Below are the code and all the weights of a small trained network. Each question names an input and a class and asks about switching units off, where a switched-off unit gives its printed mean instead of its output.

import numpy as np


def w(rows, s, z=0):
    codes = np.array(rows[::2]) - 128.0
    scale = np.full(codes.shape[1], s)
    scale[-1] = z or s
    return codes * scale


def norm(h):
    return h / np.sqrt((h * h).mean(-1, keepdims=True) + 1e-5)


def f(y):
    return np.maximum(y, 0)


def log_softmax(a):
    a = a - a.max(-1, keepdims=True)
    return a - np.log(np.exp(a).sum(-1, keepdims=True))


def net(x, mask):
    res = np.array(x, float).reshape(1, 8) / 4 @ E
    u = 0
    for l in range(3):
        y = f(norm(res) @ A[l][:, :-1].T + A[l][:, -1])
        res = res + np.where(mask[u : u + 8], y, B[l][:, -1]) @ B[l][:, :-1]
        u += 8
    return log_softmax(norm(res)[-1] @ U[:, :-1].T + U[:, -1])


A, B = {}, {}
E = w([
[143,24,46],'x0',
[127,127,127],'x1',
[128,129,128],'x2',
[127,129,129],'x3',
[227,98,145],'x4',
[128,128,130],'x5',
[128,131,128],'x6',
[187,255,47],'x7',
],0.005)
A[0] = w([
[197,69,83,108],'L0N1',
[154,177,97,177],'L0N2',
[80,245,177,191],'L0N3',
[71,10,254,12],'L0N4',
[84,59,200,253],'L0N5',
[106,125,216,48],'L0N6',
[7,148,83,233],'L0N7',
[84,227,103,86],'L0N8',
],0.007,0.0034)
B[0] = w([
[64,12,131,189],'L0N1',
[134,150,106,200],'L0N2',
[71,89,209,234],'L0N3',
[171,255,32,220],'L0N4',
[68,5,211,254],'L0N5',
[139,96,173,152],'L0N6',
[55,55,90,249],'L0N7',
[118,153,113,188],'L0N8',
],0.0047)
A[1] = w([
[60,124,246,105],'L1N1',
[45,150,96,173],'L1N2',
[81,48,89,194],'L1N3',
[121,22,222,133],'L1N4',
[144,176,30,79],'L1N5',
[231,177,167,1],'L1N6',
[227,159,254,60],'L1N7',
[205,118,157,223],'L1N8',
],0.0083,0.0034)
B[1] = w([
[182,140,131,208],'L1N1',
[72,182,94,200],'L1N2',
[183,210,82,253],'L1N3',
[89,84,212,241],'L1N4',
[119,38,146,166],'L1N5',
[118,197,149,145],'L1N6',
[209,172,130,161],'L1N7',
[254,142,154,172],'L1N8',
],0.0069,0.0065)
A[2] = w([
[135,82,85,191],'L2N1',
[81,46,74,3],'L2N2',
[96,94,72,31],'L2N3',
[70,164,153,98],'L2N4',
[169,3,136,95],'L2N5',
[127,217,118,93],'L2N6',
[97,78,143,136],'L2N7',
[178,135,60,124],'L2N8',
],0.012,0.0046)
B[2] = w([
[155,94,50,228],'L2N1',
[66,90,144,191],'L2N2',
[50,130,52,168],'L2N3',
[98,93,199,192],'L2N4',
[167,160,101,253],'L2N5',
[90,211,172,187],'L2N6',
[139,44,76,209],'L2N7',
[130,255,92,204],'L2N8',
],0.0084,0.005)
U = w([
[23,59,240,104],'0',
[41,28,66,174],'1',
[208,104,252,104],'2',
[207,21,93,64],'3',
[30,224,185,248],'4',
[53,185,11,66],'5',
[189,253,179,21],'6',
[206,176,49,202],'7',
],0.019,0.0018)

Each question gives the input, the list of numbers given to net, and the class t.
The units are the neurons (one row each of A and B). Each row of codes is followed by its name. A weight is (code - 128) times the scale printed after its matrix; where a second scale follows, it is the last column's (A, B and U).
mask holds one flag per neuron, layer by layer. A switched-off neuron (its flag False) gives its mean, the last column of its row in B, instead of its output. The means were averaged over made-up inputs and are rounded, as every weight is.
A unit's drop is (log p(t) with every unit on - log p(t) with that unit switched off) / (log p(t) with every unit on - log p(t) with every unit switched off).
k most important neurons: the k neurons with the biggest drops, biggest first
k most important neurons of layer l: the k neurons of layer l with the biggest drops, biggest first
drop of u: that unit's drop, to one decimal
input [-6,-3,-3,-1,0,1,6,0], class 0: most important neuron => [L0N3]
input [-3,8,-2,8,5,8,-4,0], class 2: 2 most important neurons => [L0N4 L1N3]
input [0,7,-7,-8,3,5,6,8], class 6: 2 most important neurons => [L0N7 L1N6]
input [-4,-7,4,-3,5,0,-1,0], class 2: 2 most important neurons of layer 1 => [L1N3 L1N4]
input [1,1,-3,-4,3,4,2,-8], class 3: 2 most important neurons of layer 2 => [L2N7 L2N5]
input [-1,0,-5,7,3,-6,-2,1], class 6: 2 most important neurons => [L0N5 L0N7]
input [-2,-5,0,-5,-3,5,5,0], class 0: 2 most important neurons => [L0N3 L0N4]
input [0,4,6,-2,5,-3,-1,-1], class 2: 2 most important neurons of layer 1 => [L1N4 L1N8]
input [0,1,7,1,-5,-8,5,3], class 4: 2 most important neurons of layer 0 => [L0N3 L0N4]
input [-7,-7,-1,0,2,1,8,-8], class 2: 3 most important neurons of layer 1 => [L1N1 L1N7 L1N2]
input [8,-1,-5,0,8,1,3,1], class 7: 2 most important neurons of layer 2 => [L2N5 L2N8]
input [-6,1,-4,-5,1,0,-1,-6], class 2: drop of L1N4 => -0.1
input [8,4,-4,-7,7,-2,-8,2], class 7: drop of L0N5 => 0.3
input [-2,-2,3,-6,1,5,8,0], class 2: most important neuron of layer 0 => [L0N7]
